Here is a tiny trained network, its code and every weight. The questions are about switching its units off for an input and a target symbol, where a switched-off unit gives its printed mean instead of its output.

import numpy as np


def w(rows, s, z=0):
    codes = np.array(rows[::2]) - 128.0
    scale = np.full(codes.shape[1], s)
    scale[-1] = z or s
    return codes * scale


def norm(h):
    return h / np.sqrt((h * h).mean(-1, keepdims=True) + 1e-5)


def f(y):
    return y / 2 * (1 + np.tanh(0.7978845608 * (y + 0.044715 * y**3)))


def softmax(a):
    e = np.exp(a - a.max(-1, keepdims=True))
    return e / e.sum(-1, keepdims=True)


def log_softmax(a):
    a = a - a.max(-1, keepdims=True)
    return a - np.log(np.exp(a).sum(-1, keepdims=True))


def net(x, mask):
    ids = ['αελπτψω'.index(c) for c in x.split()]
    T = len(ids)
    res = E[ids] + P[:T]
    u = 0
    for l in range(3):
        q, k, v = (norm(res) @ M[l].T for M in (Q, K, V))
        z = softmax(np.where(np.tri(T) > 0, q @ k.T / 2**0.5, -1e9)) @ v
        res = res + np.where(mask[u], z, O[l][:, -1]) @ O[l][:, :-1]
        u += 1
        y = f(norm(res) @ A[l][:, :-1].T + A[l][:, -1])
        res = res + np.where(mask[u : u + 12], y, B[l][:, -1]) @ B[l][:, :-1]
        u += 12
    return log_softmax(norm(res)[-1] @ U[:, :-1].T + U[:, -1])


Q, K, V, O, A, B = {}, {}, {}, {}, {}, {}
E = w([
[77,54,74,228,154,224,189],'α',
[180,104,88,92,121,81,41],'ε',
[162,210,101,191,174,188,167],'λ',
[60,148,152,145,68,114,239],'π',
[54,103,107,110,233,172,103],'τ',
[161,141,45,252,134,93,145],'ψ',
[136,96,163,12,79,148,153],'ω',
],0.0022)
P = w([
[186,149,249,200,147,92,97],'0',
[157,129,179,158,113,93,91],'1',
[148,137,143,114,152,89,140],'2',
[119,117,118,118,141,110,126],'3',
[106,119,93,116,118,139,136],'4',
[93,120,75,123,105,148,144],'5',
],0.0016)
Q[0] = w([
[172,72,145,2,87,109,46],'L0H0',
[58,128,128,159,152,132,123],'L0H0',
],0.0042)
K[0] = w([
[221,56,192,5,154,131,25],'L0H0',
[40,108,62,138,123,116,167],'L0H0',
],0.0026)
V[0] = w([
[80,87,32,164,176,74,41],'L0H0',
[1,99,215,89,123,172,241],'L0H0',
],0.0015)
O[0] = w([
[146,130,243,83,106,158,231,2],'L0H0',
[192,179,93,230,219,28,1,206],'L0H0',
],0.0015,0.00047)
A[0] = w([
[90,158,92,149,129,101,70,82],'L0N0',
[130,127,127,127,130,128,130,108],'L0N1',
[129,127,128,128,129,127,130,135],'L0N2',
[144,128,187,115,128,129,138,224],'L0N3',
[129,127,129,128,129,127,130,142],'L0N4',
[106,155,123,129,127,106,110,192],'L0N5',
[128,128,128,128,128,128,128,128],'L0N6',
[130,127,128,127,129,128,130,125],'L0N7',
[127,128,128,128,127,129,127,125],'L0N8',
[75,129,254,85,91,190,205,18],'L0N9',
[106,151,118,137,117,126,99,3],'L0N10',
[168,134,85,160,153,96,15,75],'L0N11',
],0.0031,0.00041)
B[0] = w([
[196,67,163,43,146,146,193,116],'L0N0',
[126,129,130,128,130,130,128,120],'L0N1',
[129,128,127,128,126,128,126,133],'L0N2',
[165,132,110,100,60,106,68,201],'L0N3',
[130,129,126,128,123,127,123,136],'L0N4',
[146,97,125,104,112,135,144,139],'L0N5',
[128,128,128,128,128,128,128,128],'L0N6',
[127,128,128,129,127,128,126,128],'L0N7',
[128,128,128,128,129,128,129,126],'L0N8',
[244,96,222,158,157,29,45,198],'L0N9',
[132,105,139,105,166,136,179,43],'L0N10',
[253,71,212,86,117,75,121,253],'L0N11',
],0.0018,0.00038)
Q[1] = w([
[254,164,35,173,191,161,103],'L1H0',
[115,41,139,110,238,228,103],'L1H0',
],0.0031)
K[1] = w([
[217,124,58,166,188,194,151],'L1H0',
[133,92,5,73,114,219,135],'L1H0',
],0.0032)
V[1] = w([
[99,37,122,57,183,131,85],'L1H0',
[76,188,147,254,205,154,128],'L1H0',
],0.0019)
O[1] = w([
[128,190,208,214,166,57,62,254],'L1H0',
[150,26,162,2,114,82,242,201],'L1H0',
],0.0018,0.00024)
A[1] = w([
[133,127,129,128,129,130,129,134],'L1N0',
[90,212,159,230,122,95,145,108],'L1N1',
[52,134,97,142,140,161,30,7],'L1N2',
[193,134,170,135,77,189,179,9],'L1N3',
[134,182,96,127,93,111,21,82],'L1N4',
[143,178,154,121,105,5,139,143],'L1N5',
[121,139,102,143,95,128,112,45],'L1N6',
[122,192,126,208,169,117,128,87],'L1N7',
[80,166,91,133,80,156,62,68],'L1N8',
[142,128,107,131,116,138,120,98],'L1N9',
[139,92,254,153,216,99,74,35],'L1N10',
[168,87,168,53,105,94,133,113],'L1N11',
],0.0033,0.0018)
B[1] = w([
[124,132,128,130,123,127,124,136],'L1N0',
[205,44,159,109,90,95,106,120],'L1N1',
[169,225,105,175,131,120,185,99],'L1N2',
[123,204,65,168,224,125,65,55],'L1N3',
[69,92,105,91,119,153,209,238],'L1N4',
[142,34,101,190,92,176,115,224],'L1N5',
[129,99,171,121,196,132,174,48],'L1N6',
[182,138,213,83,127,98,86,110],'L1N7',
[117,151,94,112,167,63,253,104],'L1N8',
[108,124,167,131,150,128,140,102],'L1N9',
[61,146,74,39,82,78,146,219],'L1N10',
[144,112,190,135,88,135,29,255],'L1N11',
],0.0025,0.00081)
Q[2] = w([
[254,110,132,173,78,142,168],'L2H0',
[136,147,101,187,167,176,149],'L2H0',
],0.0078)
K[2] = w([
[231,122,120,196,92,141,152],'L2H0',
[151,165,101,181,255,141,156],'L2H0',
],0.0065)
V[2] = w([
[83,114,6,185,95,183,236],'L2H0',
[131,4,168,160,98,10,120],'L2H0',
],0.0018)
O[2] = w([
[97,173,210,4,136,82,42,51],'L2H0',
[147,236,106,99,207,204,137,246],'L2H0',
],0.0023,0.0011)
A[2] = w([
[138,101,190,120,161,109,68,108],'L2N0',
[143,117,154,116,147,117,136,167],'L2N1',
[134,165,155,87,154,151,87,253],'L2N2',
[138,123,135,118,137,133,136,122],'L2N3',
[159,111,102,106,113,130,95,103],'L2N4',
[191,176,147,144,100,110,122,186],'L2N5',
[181,113,213,95,109,77,83,90],'L2N6',
[139,108,125,163,130,134,118,13],'L2N7',
[106,128,214,75,158,3,15,52],'L2N8',
[203,83,190,161,93,27,56,96],'L2N9',
[133,76,169,115,83,118,118,156],'L2N10',
[189,187,208,109,151,133,36,119],'L2N11',
],0.0055,0.0021)
B[2] = w([
[171,140,97,97,27,127,165,136],'L2N0',
[104,98,93,146,79,147,103,142],'L2N1',
[159,57,95,223,108,69,172,206],'L2N2',
[96,125,104,140,97,140,119,129],'L2N3',
[110,122,190,194,122,139,187,184],'L2N4',
[112,41,95,173,130,144,125,188],'L2N5',
[72,155,43,116,218,110,191,146],'L2N6',
[116,140,162,148,160,173,80,102],'L2N7',
[96,87,253,35,129,65,62,134],'L2N8',
[34,46,11,76,166,25,250,252],'L2N9',
[180,100,82,207,180,108,126,216],'L2N10',
[59,100,27,70,188,40,205,166],'L2N11',
],0.003,0.0017)
U = w([
[116,51,41,150,159,50,197,204],'α',
[201,109,170,219,85,217,84,198],'ε',
[105,233,110,1,53,176,206,120],'λ',
[107,199,145,158,156,102,119,25],'π',
[94,82,242,43,125,61,61,197],'τ',
[115,223,116,159,190,113,78,41],'ψ',
[143,157,116,99,176,121,107,4],'ω',
],0.0066,0.0038)

Each question gives the input, a string of symbols that net reads in full, and the target symbol t.
The units are the heads (2 rows each of Q, K, V and O) and the neurons (one row each of A and B). Each row of codes is followed by its name. A weight is (code - 128) times the scale printed after its matrix; where a second scale follows, it is the last column's (O, A, B and U).
mask holds one flag per unit, layer by layer, with each layer's heads first. A switched-off unit (its flag False) gives its mean, the last column of its rows in O or B, instead of its output. The means were averaged over made-up inputs and are rounded, as every weight is.
A unit's drop is (log p(t) with every unit on - log p(t) with that unit switched off) / (log p(t) with every unit on - log p(t) with every unit switched off).
most important unit: the unit with the biggest drop
top k neurons: the k neurons with the biggest drops, biggest first
top k neurons in layer l: the k neurons of layer l with the biggest drops, biggest first
drop of u: that unit's drop, to one decimal
input λ π λ α ε λ, target λ: most important unit : L1H0
input ω π λ π, target ε: top 3 neurons : (L2N9, L1N10, L1N5)
input ψ ψ ψ, target λ: top 3 neurons : (L0N9, L2N10, L0N11)
input τ π τ ω τ, target ψ: top 3 neurons : (L2N9, L2N11, L2N5)
input ε ω ω α α ω, target λ: top 2 neurons : (L1N8, L1N4)
input ω ε ω ω, target λ: top 3 neurons : (L1N4, L0N11, L1N8)
input ε α τ τ ε ε, target λ: top 3 neurons : (L1N8, L0N9, L1N4)
input ω ω ψ ω ψ, target ε: top 2 neurons : (L2N9, L0N9)
input τ ω ε λ ω α, target ε: top 3 neurons in layer 2 : (L2N9, L2N11, L2N6)
input ψ ω τ ψ ψ, target λ: top 3 neurons : (L0N9, L1N11, L2N10)
input τ ω ω τ, target ψ: top 2 neurons : (L2N9, L1N10)
input π ε ε, target ε: top 2 neurons : (L1N4, L2N9)
input ε ω ω ε, target ε: top 3 neurons : (L0N9, L1N4, L0N11)
input ω ω λ ε τ, target τ: most important unit : L2H0
input ψ π ψ, target ε: top 4 neurons : (L0N9, L2N9, L2N11, L1N1)
input ω τ π π π, target λ: top 2 neurons in layer 2 : (L2N10, L2N2)
input ε ε ε, target λ: top 2 neurons : (L1N4, L1N8)
input τ ψ τ τ, target τ: top 3 neurons in layer 1 : (L1N5, L1N1, L1N10)
input ω ε ε λ α ω, target ε: top 2 neurons in layer 0 : (L0N11, L0N9)
input ε ε λ τ λ, target ε: top neuron in layer 1 : (L1N10)
input ω ε τ ω, target ε: drop of L0N11 : 0.9
input τ ω α, target ε: drop of L1N10 : 0.1
input π λ ω λ, target ε: drop of L2N9 : 0.6
